Here is a tiny trained network, its code and every weight. The questions are about switching its units off for an input and a class, where a switched-off unit gives its printed mean instead of its output.

import numpy as np


def w(rows, s, z=0):
    codes = np.array(rows[::2]) - 128.0
    scale = np.full(codes.shape[1], s)
    scale[-1] = z or s
    return codes * scale


def f(y):
    return y / 2 * (1 + np.tanh(0.7978845608 * (y + 0.044715 * y**3)))


def log_softmax(a):
    a = a - a.max(-1, keepdims=True)
    return a - np.log(np.exp(a).sum(-1, keepdims=True))


def net(x, mask):
    res = np.array(x, float).reshape(1, 5) / 4 @ E
    y = f(res @ A[0][:, :-1].T + A[0][:, -1])
    res = res + np.where(mask, y, B[0][:, -1]) @ B[0][:, :-1]
    return log_softmax(res[-1] @ U[:, :-1].T + U[:, -1])


A, B = {}, {}
E = w([
[108,51,27,107],'x0',
[129,131,127,128],'x1',
[123,121,131,128],'x2',
[250,46,135,167],'x3',
[103,149,109,243],'x4',
],0.016)
A[0] = w([
[44,169,104,84,255],'neuron 0',
[151,149,230,74,199],'neuron 1',
[140,131,207,73,215],'neuron 2',
[97,93,33,177,82],'neuron 3',
[153,171,170,171,126],'neuron 4',
[133,87,77,37,127],'neuron 5',
[104,124,91,79,128],'neuron 6',
[94,121,33,221,95],'neuron 7',
[97,130,222,227,136],'neuron 8',
[131,169,161,213,186],'neuron 9',
[162,112,99,93,69],'neuron 10',
[249,105,141,196,69],'neuron 11',
[243,61,154,171,177],'neuron 12',
[121,103,131,94,75],'neuron 13',
[99,121,81,187,142],'neuron 14',
[96,140,133,105,164],'neuron 15',
],0.015,0.0087)
B[0] = w([
[25,155,125,121,228],'neuron 0',
[151,109,167,59,218],'neuron 1',
[141,114,143,63,205],'neuron 2',
[169,126,152,73,184],'neuron 3',
[116,124,140,160,178],'neuron 4',
[97,98,53,225,202],'neuron 5',
[81,79,88,128,168],'neuron 6',
[145,125,175,59,197],'neuron 7',
[57,142,120,162,202],'neuron 8',
[65,173,151,167,201],'neuron 9',
[172,95,103,139,152],'neuron 10',
[95,49,154,192,224],'neuron 11',
[169,7,107,146,252],'neuron 12',
[137,111,134,167,143],'neuron 13',
[119,134,168,99,174],'neuron 14',
[88,145,104,99,162],'neuron 15',
],0.014,0.024)
U = w([
[111,167,162,2,164],'0',
[63,98,108,200,254],'1',
[189,70,230,85,85],'2',
[156,97,51,178,3],'3',
[77,192,152,178,61],'4',
],0.016,0.0086)

Each question gives the input, the list of numbers given to net, and the class t.
The units are the neurons (one row each of A and B). Each row of codes is followed by its name. A weight is (code - 128) times the scale printed after its matrix; where a second scale follows, it is the last column's (A, B and U).
mask holds one flag per neuron, in row order. A switched-off neuron (its flag False) gives its mean, the last column of its row in B, instead of its output. The means were averaged over made-up inputs and are rounded, as every weight is.
A unit's drop is (log p(t) with every unit on - log p(t) with that unit switched off) / (log p(t) with every unit on - log p(t) with every unit switched off).
The circuit of an input: a set's keep is (log p(t) with only the set's units on - log p(t) with every unit switched off) / (log p(t) with every unit on - log p(t) with every unit switched off). Starting from the 12 units with the biggest drops (on a tie, the unit counted first), units are removed one at a time, each time the one whose removal leaves the highest keep (on an exact tie, the one counted first), for as long as the keep stays at least 0.8.
units of the circuit, in order: the units of the circuit, biggest drop first
most important unit: the unit with the biggest drop
k most important neurons: the k neurons with the biggest drops, biggest first
drop of u: that unit's drop, to one decimal
input [-7,5,-6,0,5], class 4: units of the circuit, in order	[neuron 12; neuron 9]
input [1,4,5,-4,8], class 0: most important unit	neuron 7
input [-1,7,-4,3,0], class 2: 3 most important neurons	[neuron 5; neuron 0; neuron 8]
input [1,0,0,7,4], class 2: 4 most important neurons	[neuron 5; neuron 0; neuron 12; neuron 7]
input [-5,8,-2,-3,0], class 0: 3 most important neurons	[neuron 5; neuron 1; neuron 11]
input [-8,8,5,-7,1], class 4: 3 most important neurons	[neuron 8; neuron 9; neuron 7]
input [-1,-1,-1,-1,-8], class 0: drop of neuron 12	0.3
input [5,7,-5,-7,1], class 0: drop of neuron 12	0.1
input [6,7,4,-6,6], class 0: drop of neuron 14	0.0
input [-6,3,4,0,4], class 4: drop of neuron 5	0.1
